[  7  86 -61 -91] = (166)
[  7 -62  86 -91] = (134)
[ -7 -11 -17   5] = (111)
[ -2 -11   4   1] = (114)
[ 87 -91 -62   7] = (10)
[-12 -22 -14  -8] = (156)
[ -2 -11   5   1] = (50)
order: [  1  -2 -11   5] : (50)
order: [-91  86   7 -62] : (134)
order: [ -8 -14 -22 -12] : (156)
order: [  4  -2 -11   1] : (114)
order: [-91 -61   7  86] : (166)

[  0  -9   1  -1  -1  25   0   1   0  -1  -1   0   0  -1   0   1   1   0
   1   0 -58   1   1   2   2   1   4   3   2   4   5   7  12   9  11  15
 -80  18  21  26  30  37  40  47  50  53  58  60  63] = (126)
[ 18   9  22  26  34  25  38  42  47  52  55  59  61  64  65  67  68  68
  69  69 -54  71  73  71  71  72  71  72  73  72  72  71  37  71  73  71
 -80  71  72  72  72  73  73  73  71  72  73  72  72] = (135)
[ 70  58  41 -53  37  73  25  71  45  69  70  68  72  64  72  73  22  53
  20  36  72  32  71  72  71  72  61  50  71  70  73  63  72  72  71  18
  68  71  71  72  71  72  69  71  27  73  72  70 -80] = (116)
[-80  18  59  42  71  22  68 -54  71  71  72  25  55  71  73  61   9  67
  34  71  73  71  68  72  73  72  72  73  72  71  71  72  69  65  71  71
  64  73  72  73  72  38  37  26  69  52  47  72  73] = (145)
[  0 -25   0  -1   0  25   0   0  -1   0   0   0   0   0   0  -1   0  -1
   1   0 -58   1   0   0   1   0   2   1   4   3   5   7  12   9  11  14
 -80  16  21  24  30  35  39  43  49  51  57  59  63] = (27)
[ 71  38  72  18  34  73  71  72  64  71  65  73  72 -54  37  70  73  71
  73  52  59  69  73  68  22  72 -80  72  25  69  73  26   9  47  72  72
  68  42  72  72  67  71  71  71  71  61  55  72  73] = (79)
order: [-80 -54   9  18  22  25  26  34  37  38  42  47  52  55  59  61  64  65
  67  68  68  69  69  71  71  71  71  71  71  71  71  71  72  72  72  72
  72  72  72  72  72  72  73  73  73  73  73  73  73] : (135)
order: [ 73  72  47  52  69  26  37  38  72  73  72  73  64  71  71  65  69  72
  71  71  72  73  72  72  73  72  68  71  73  71  34  67   9  61  73  71
  55  25  72  71  71 -54  68  22  71  42  59  18 -80] : (145)
order: [  1  -1 -58   5  60   0  11  47   0  63   0  37   4  -1   1  30  -1  21
   0   1  -1   2  26   3  15  -1  58  -9  12  50   0 -80  53   1   1  18
   0   2   1   0  25  40   0   9   4   7   1   2   1] : (126)
order: [ 70  64  71  61  37 -53  69  71  73  70  70  72  71  71  71  71  72  18
  73  58  50  36  73  70  25  41  22  73  72  72  72  71  68  71  63  71
  68  72  72  53  69  20 -80  45  72  27  32  72  72] : (116)
order: [ 72  73 -80  18  59  42  71  22  68 -54  71  71  72  25  55  71  73  61
   9  67  34  71  73  71  68  72  73  72  72  73  72  71  71  72  69  65
  71  71  64  73  72  73  72  38  37  26  69  52  47] : (145)
order: [ 63   0 -25   0  -1   0  25   0   0  -1   0   0   0   0   0   0  -1   0
  -1   1   0 -58   1   0   0   1   0   2   1   4   3   5   7  12   9  11
  14 -80  16  21  24  30  35  39  43  49  51  57  59] : (27)

[ 39  -6   5   8   0   7 -25  16  21   6   6 -29  13 -51 -12  21] = (24)
[ 39 -58 -17  35  -3  15  20 -18  93  56  -1 -15 -14 -27 -10  46] = (129)
[ 39 -80  -8   7  -6   3  20 -18  14  19  -3  13 -24  27   4  -6] = (176)
[ 39   6  -1  10   3  -3  15  16  44   3  -2 -22  25 -64 -25  59] = (109)
[ 39 -21  -3 -17   2 -18  31  10 -26 -27  -9  13  15  24  -9   6] = (164)
[ 39  -5  -6  20  -1  14 -27 -10  31  24   9  -9 -11 -13  10  -4] = (154)
[ 39  33   5  13   2   9 -30   6  26  11  12 -23  10 -41  -7   7] = (132)
[ 39 -46  -5   3  -1   4  25 -18   1  13 -10  16 -21  38   7 -12] = (53)
[ 39 -27 -17  -9 -26  -3  13  10 -18   2  -9  24 -22   6  15  31] = (127)
[ 39  21   3  -3  -2   6 -30 -22 -37   6   5  13 -25  51  33 -63] = (37)
order: [ 31  15   6 -22  24  -9   2 -18  10  13  -3 -26  -9 -17 -27  39] : (127)
order: [ 14  24 -11  -1  -4 -27 -13  39  31  20  -9   9 -10  10  -5  -6] : (154)
order: [  6  -9  24  15  13  -9 -27 -26  10  31 -18   2 -17  -3 -21  39] : (164)

[-38  33 -49  10 -77  -3 -58   7  -7  94]  (68)
[ 37  63  88  35  32  96 -87 -71  12 -84]  (74)
[ 69   8 -49  78  10 -73 -87 -72  91  89]  (106)
[-84  37  88  95 -87  32 -71  35  12  63]  (97)
[  1  61   8 -72 -16 -13 -58 -88  -3  -4]  (86)
[ 52 -96  29  70  72  58 -52  39  51  90]  (133)
[ 44  58 -85 -56 -26  15  66 -23 -10 -44]  (105)
order: [-38   7 -77 -58  -3  94  10 -49  33  -7] : (68)
order: [ 88  12  63  35  32 -87 -71  37 -84  96] : (74)

